Below is a small trained network, with its code and all its weights. Each question gives an input and a class and asks what happens when units are switched off, that is, made to give their printed mean instead of their output.

import numpy as np


def w(rows, s, z=0):
    codes = np.array(rows[::2]) - 128.0
    scale = np.full(codes.shape[1], s)
    scale[-1] = z or s
    return codes * scale


def norm(h):
    return h / np.sqrt((h * h).mean(-1, keepdims=True) + 1e-5)


def f(y):
    return np.maximum(y, 0)


def log_softmax(a):
    a = a - a.max(-1, keepdims=True)
    return a - np.log(np.exp(a).sum(-1, keepdims=True))


def net(x, mask):
    res = np.array(x, float).reshape(1, 4) / 4 @ E
    u = 0
    for l in range(2):
        y = f(norm(res) @ A[l][:, :-1].T + A[l][:, -1])
        res = res + np.where(mask[u : u + 9], y, B[l][:, -1]) @ B[l][:, :-1]
        u += 9
    return log_softmax(norm(res)[-1] @ U[:, :-1].T + U[:, -1])


A, B = {}, {}
E = w([
[131,229,163,192,253,112,56,112],'x0',
[74,166,46,198,130,159,190,67],'x1',
[144,148,222,97,47,125,137,71],'x2',
[131,58,220,13,178,99,201,100],'x3',
],0.0057)
A[0] = w([
[130,131,201,123,62,127,142,68,157],'0.n0',
[141,164,131,170,73,132,87,113,143],'0.n1',
[107,115,81,147,230,118,127,127,85],'0.n2',
[102,116,137,129,174,171,248,115,94],'0.n3',
[131,206,139,177,171,122,98,79,124],'0.n4',
[148,90,227,79,65,158,84,173,142],'0.n5',
[127,140,70,141,167,136,138,159,248],'0.n6',
[118,174,186,150,85,116,117,96,62],'0.n7',
[113,104,103,114,122,134,254,92,252],'0.n8',
],0.0098,0.0025)
B[0] = w([
[187,213,137,105,134,172,179,108,215],'0.n0',
[146,147,185,147,129,86,68,166,193],'0.n1',
[165,147,211,93,104,121,137,119,209],'0.n2',
[122,156,110,77,125,83,72,89,203],'0.n3',
[53,88,80,114,110,173,149,193,220],'0.n4',
[150,150,108,139,151,6,122,155,243],'0.n5',
[124,154,152,205,122,128,84,71,215],'0.n6',
[163,114,173,126,182,137,110,68,170],'0.n7',
[93,57,57,129,95,167,80,154,254],'0.n8',
],0.013,0.0075)
A[1] = w([
[88,42,62,143,120,205,175,92,133],'1.n0',
[109,137,38,107,166,43,149,192,102],'1.n1',
[127,120,118,205,54,197,98,135,61],'1.n2',
[114,132,203,172,169,229,195,184,98],'1.n3',
[149,79,139,182,157,123,85,180,149],'1.n4',
[109,125,174,83,198,86,223,110,93],'1.n5',
[179,84,93,142,9,66,200,170,3],'1.n6',
[167,105,125,88,140,122,130,16,103],'1.n7',
[132,122,105,187,147,125,144,98,66],'1.n8',
],0.011,0.0024)
B[1] = w([
[89,248,118,220,123,173,115,129,198],'1.n0',
[122,61,196,100,113,186,137,130,232],'1.n1',
[77,147,73,119,88,118,75,157,254],'1.n2',
[184,143,154,49,197,210,173,111,183],'1.n3',
[107,113,81,136,88,116,173,70,216],'1.n4',
[137,189,116,201,84,91,41,159,188],'1.n5',
[53,38,169,116,188,140,104,122,209],'1.n6',
[149,29,108,158,113,129,191,165,179],'1.n7',
[117,73,119,109,136,181,147,139,142],'1.n8',
],0.013,0.0072)
U = w([
[96,180,117,163,133,87,224,132,1],'0',
[198,217,207,158,142,38,94,162,208],'1',
[2,170,60,172,84,201,73,137,192],'2',
[107,147,134,192,158,83,172,99,3],'3',
[203,121,80,125,113,145,211,81,59],'4',
[90,25,181,103,108,79,100,165,187],'5',
[140,223,182,82,191,221,141,135,127],'6',
],0.012,0.004)

Each question gives the input, the list of numbers given to net, and the class t.
The units are the neurons (one row each of A and B). Each row of codes is followed by its name. A weight is (code - 128) times the scale printed after its matrix; where a second scale follows, it is the last column's (A, B and U).
mask holds one flag per neuron, layer by layer. A switched-off neuron (its flag False) gives its mean, the last column of its row in B, instead of its output. The means were averaged over made-up inputs and are rounded, as every weight is.
A unit's drop is (log p(t) with every unit on - log p(t) with that unit switched off) / (log p(t) with every unit on - log p(t) with every unit switched off).
The circuit of an input: a set's keep is (log p(t) with only the set's units on - log p(t) with every unit switched off) / (log p(t) with every unit on - log p(t) with every unit switched off). Starting from the 12 units with the biggest drops (on a tie, the unit counted first), units are removed one at a time, each time the one whose removal leaves the highest keep (on an exact tie, the one counted first), for as long as the keep stays at least 0.8.
units of the circuit, in order: the units of the circuit, biggest drop first
unit that matters most: the unit with the biggest drop
k most important neurons: the k neurons with the biggest drops, biggest first
top k neurons in layer l: the k neurons of layer l with the biggest drops, biggest first
drop when u is switched off: that unit's drop, to one decimal
input [7,4,-4,7], class 5: 4 most important neurons -> 0.n3, 0.n2, 0.n0, 1.n0
input [3,-7,3,-6], class 5: units of the circuit, in order -> 0.n6, 1.n1, 0.n5
input [1,-6,-1,6], class 1: unit that matters most -> 0.n8
input [2,8,8,8], class 4: 3 most important neurons -> 0.n0, 1.n7, 0.n3
input [1,-8,2,6], class 1: units of the circuit, in order -> 0.n8, 1.n5
input [8,5,0,-2], class 6: 4 most important neurons -> 1.n3, 0.n8, 0.n2, 0.n5
input [6,1,-4,4], class 6: 4 most important neurons -> 0.n5, 0.n4, 1.n3, 0.n2
input [6,7,5,0], class 6: 3 most important neurons -> 1.n3, 0.n8, 0.n7
input [-1,-4,3,3], class 1: top 3 neurons in layer 0 -> 0.n0, 0.n8, 0.n4
input [8,-3,8,-2], class 6: 2 most important neurons -> 0.n4, 0.n3
input [6,4,3,2], class 6: top 2 neurons in layer 0 -> 0.n4, 0.n8
input [8,4,-4,8], class 1: 3 most important neurons -> 0.n2, 0.n3, 1.n5
input [2,6,-8,6], class 5: top 2 neurons in layer 1 -> 1.n7, 1.n0
input [4,1,-8,4], class 1: units of the circuit, in order -> 0.n2
input [4,5,-8,7], class 5: 2 most important neurons -> 0.n2, 1.n7
input [-1,2,4,1], class 4: 3 most important neurons -> 0.n0, 0.n8, 1.n7
input [-1,2,6,-5], class 6: 3 most important neurons -> 0.n5, 0.n0, 0.n3
input [8,0,-5,7], class 1: top 4 neurons in layer 0 -> 0.n8, 0.n2, 0.n0, 0.n3
input [8,1,4,1], class 6: 3 most important neurons -> 1.n3, 0.n4, 0.n8
input [0,-8,2,-2], class 1: units of the circuit, in order -> 0.n8
input [6,4,8,-6], class 6: top 4 neurons in layer 0 -> 0.n8, 0.n7, 0.n5, 0.n3
input [-3,-7,-5,-5], class 5: top 2 neurons in layer 1 -> 1.n0, 1.n1
input [5,4,-1,8], class 5: 2 most important neurons -> 0.n3, 0.n2
input [8,2,5,6], class 6: top 2 neurons in layer 0 -> 0.n5, 0.n4
input [5,-2,5,8], class 1: drop when 1.n5 is switched off -> 0.1
